Below are the code and all the weights of a small trained network. Each question names an input and a target symbol and asks about switching units off, where a switched-off unit gives its printed mean instead of its output.

import numpy as np


def w(rows, s, z=0):
    codes = np.array(rows[::2]) - 128.0
    scale = np.full(codes.shape[1], s)
    scale[-1] = z or s
    return codes * scale


def f(y):
    return y / 2 * (1 + np.tanh(0.7978845608 * (y + 0.044715 * y**3)))


def softmax(a):
    e = np.exp(a - a.max(-1, keepdims=True))
    return e / e.sum(-1, keepdims=True)


def log_softmax(a):
    a = a - a.max(-1, keepdims=True)
    return a - np.log(np.exp(a).sum(-1, keepdims=True))


def net(x, mask):
    ids = ['ΓΘΛΣΨεηξτ'.index(c) for c in x.split()]
    T = len(ids)
    res = E[ids] + P[:T]
    u = 0
    for l in range(3):
        q, k, v = (res @ M[l].T for M in (Q, K, V))
        z = softmax(np.where(np.tri(T) > 0, q @ k.T / 2**0.5, -1e9)) @ v
        res = res + np.where(mask[u], z, O[l][:, -1]) @ O[l][:, :-1]
        u += 1
        y = f(res @ A[l][:, :-1].T + A[l][:, -1])
        res = res + np.where(mask[u : u + 4], y, B[l][:, -1]) @ B[l][:, :-1]
        u += 4
    return log_softmax(res[-1] @ U[:, :-1].T + U[:, -1])


Q, K, V, O, A, B = {}, {}, {}, {}, {}, {}
E = w([
[104,235,252,138],'Γ',
[88,93,106,107],'Θ',
[179,149,135,146],'Λ',
[106,51,137,141],'Σ',
[34,154,19,219],'Ψ',
[139,114,146,28],'ε',
[254,198,176,171],'η',
[212,70,101,133],'ξ',
[27,186,163,167],'τ',
],0.0098)
P = w([
[34,40,215,253],'0',
[110,120,146,125],'1',
[135,126,134,82],'2',
[132,65,184,92],'3',
[134,84,148,58],'4',
[141,65,152,79],'5',
[127,67,161,103],'6',
],0.0026)
Q[0] = w([
[166,1,71,134],'L0H1',
[250,39,105,48],'L0H1',
],0.0072)
K[0] = w([
[235,47,91,165],'L0H1',
[247,2,39,15],'L0H1',
],0.006)
V[0] = w([
[16,248,166,220],'L0H1',
[167,115,2,181],'L0H1',
],0.005)
O[0] = w([
[1,127,232,243,138],'L0H1',
[138,174,8,176,3],'L0H1',
],0.0071,0.00081)
A[0] = w([
[134,45,116,56,155],'L0N1',
[150,156,163,65,97],'L0N2',
[228,129,57,88,251],'L0N3',
[134,197,254,129,228],'L0N4',
],0.0068,0.0021)
B[0] = w([
[219,61,142,60,176],'L0N1',
[188,207,153,85,142],'L0N2',
[253,73,176,118,254],'L0N3',
[104,216,201,156,245],'L0N4',
],0.0059,0.0048)
Q[1] = w([
[39,128,145,255],'L1H1',
[178,130,176,28],'L1H1',
],0.0078)
K[1] = w([
[78,48,73,166],'L1H1',
[185,175,255,73],'L1H1',
],0.0051)
V[1] = w([
[163,87,154,107],'L1H1',
[1,102,155,160],'L1H1',
],0.0091)
O[1] = w([
[180,12,229,33,251],'L1H1',
[49,172,1,102,150],'L1H1',
],0.0046,0.0013)
A[1] = w([
[189,70,207,35,151],'L1N1',
[72,28,157,56,255],'L1N2',
[191,36,3,68,85],'L1N3',
[127,232,246,207,123],'L1N4',
],0.0056,0.0029)
B[1] = w([
[179,203,230,127,246],'L1N1',
[149,149,174,3,170],'L1N2',
[105,88,182,181,186],'L1N3',
[110,89,143,236,203],'L1N4',
],0.0065,0.011)
Q[2] = w([
[131,204,128,72],'L2H1',
[236,230,253,144],'L2H1',
],0.0051)
K[2] = w([
[96,83,82,3],'L2H1',
[244,154,124,68],'L2H1',
],0.0053)
V[2] = w([
[165,112,161,254],'L2H1',
[149,180,152,62],'L2H1',
],0.0061)
O[2] = w([
[101,3,179,199,254],'L2H1',
[23,231,67,186,235],'L2H1',
],0.0046,0.0061)
A[2] = w([
[98,140,150,63,191],'L2N1',
[102,254,128,186,158],'L2N2',
[137,112,75,183,255],'L2N3',
[126,145,15,117,189],'L2N4',
],0.008,0.0042)
B[2] = w([
[130,200,84,87,161],'L2N1',
[104,144,170,94,254],'L2N2',
[79,191,101,170,177],'L2N3',
[198,144,2,207,149],'L2N4',
],0.0098,0.0082)
U = w([
[89,103,131,134,71],'Γ',
[175,61,181,100,156],'Θ',
[104,124,97,155,2],'Λ',
[127,175,60,64,149],'Σ',
[147,194,74,171,187],'Ψ',
[157,46,114,215,42],'ε',
[140,253,142,78,106],'η',
[83,95,110,52,153],'ξ',
[56,150,152,115,213],'τ',
],0.0075,0.0048)

Each question gives the input, a string of symbols that net reads in full, and the target symbol t.
The units are the heads (2 rows each of Q, K, V and O) and the neurons (one row each of A and B). Each row of codes is followed by its name. A weight is (code - 128) times the scale printed after its matrix; where a second scale follows, it is the last column's (O, A, B and U).
mask holds one flag per unit, layer by layer, with each layer's heads first. A switched-off unit (its flag False) gives its mean, the last column of its rows in O or B, instead of its output. The means were averaged over made-up inputs and are rounded, as every weight is.
A unit's drop is (log p(t) with every unit on - log p(t) with that unit switched off) / (log p(t) with every unit on - log p(t) with every unit switched off).
The circuit of an input: a set's keep is (log p(t) with only the set's units on - log p(t) with every unit switched off) / (log p(t) with every unit on - log p(t) with every unit switched off). Starting from the 12 units with the biggest drops (on a tie, the unit counted first), units are removed one at a time, each time the one whose removal leaves the highest keep (on an exact tie, the one counted first), for as long as the keep stays at least 0.8.
units of the circuit, in order: the units of the circuit, biggest drop first
most important unit: the unit with the biggest drop
k most important neurons: the k neurons with the biggest drops, biggest first
k most important neurons of layer l: the k neurons of layer l with the biggest drops, biggest first
drop of u: that unit's drop, to one decimal
input Λ Σ η η, target ε: 2 most important neurons => [L1N4 L1N2]
input Λ Ψ ε η ξ, target Θ: units of the circuit, in order => [L0H1 L0N3 L1H1]
input η ξ η Θ, target Θ: units of the circuit, in order => [L1H1 L2N3]
input ε ξ ξ ε ξ ξ Σ, target Θ: units of the circuit, in order => [L0H1 L1H1]
input Γ τ ε, target Σ: most important unit => L1H1
input Ψ ξ ξ Θ η ξ, target Θ: units of the circuit, in order => [L0H1 L1H1 L0N3]
input Ψ Ψ η, target Ψ: 2 most important neurons of layer 1 => [L1N1 L1N3]
input τ Σ η η Θ Ψ, target Ψ: 3 most important neurons => [L0N3 L2N4 L1N3]
input ξ Γ η η ξ ξ, target ε: 3 most important neurons => [L0N4 L1N3 L2N2]
input ξ ε Θ, target η: 2 most important neurons => [L1N2 L1N4]
input Λ Ψ ξ ε Σ, target η: 4 most important neurons => [L1N2 L1N4 L1N1 L2N1]
input ξ Γ Σ Σ Θ Λ, target Ψ: 2 most important neurons => [L0N4 L1N1]
input Γ Θ τ ξ, target ε: 2 most important neurons => [L0N4 L1N1]
input η ξ Λ, target Θ: most important unit => L1H1
input Γ ξ Γ, target Θ: 3 most important neurons => [L0N4 L1N4 L1N3]
input ε ξ Σ ε η Σ Λ, target η: 2 most important neurons of layer 0 => [L0N1 L0N2]
input ε η ξ η η ξ Λ, target Θ: 2 most important neurons => [L0N3 L2N3]
input Ψ Σ Λ, target Ψ: 2 most important neurons => [L1N1 L0N3]
input ε η Θ, target η: 4 most important neurons => [L1N4 L1N2 L2N1 L0N1]
input η ε η Σ, target η: most important neuron of layer 2 => [L2N1]
input Ψ Γ ε ε, target Σ: 2 most important neurons of layer 0 => [L0N4 L0N3]
input ξ ξ Σ Θ ξ η Σ, target Θ: drop of L1H1 => 0.5
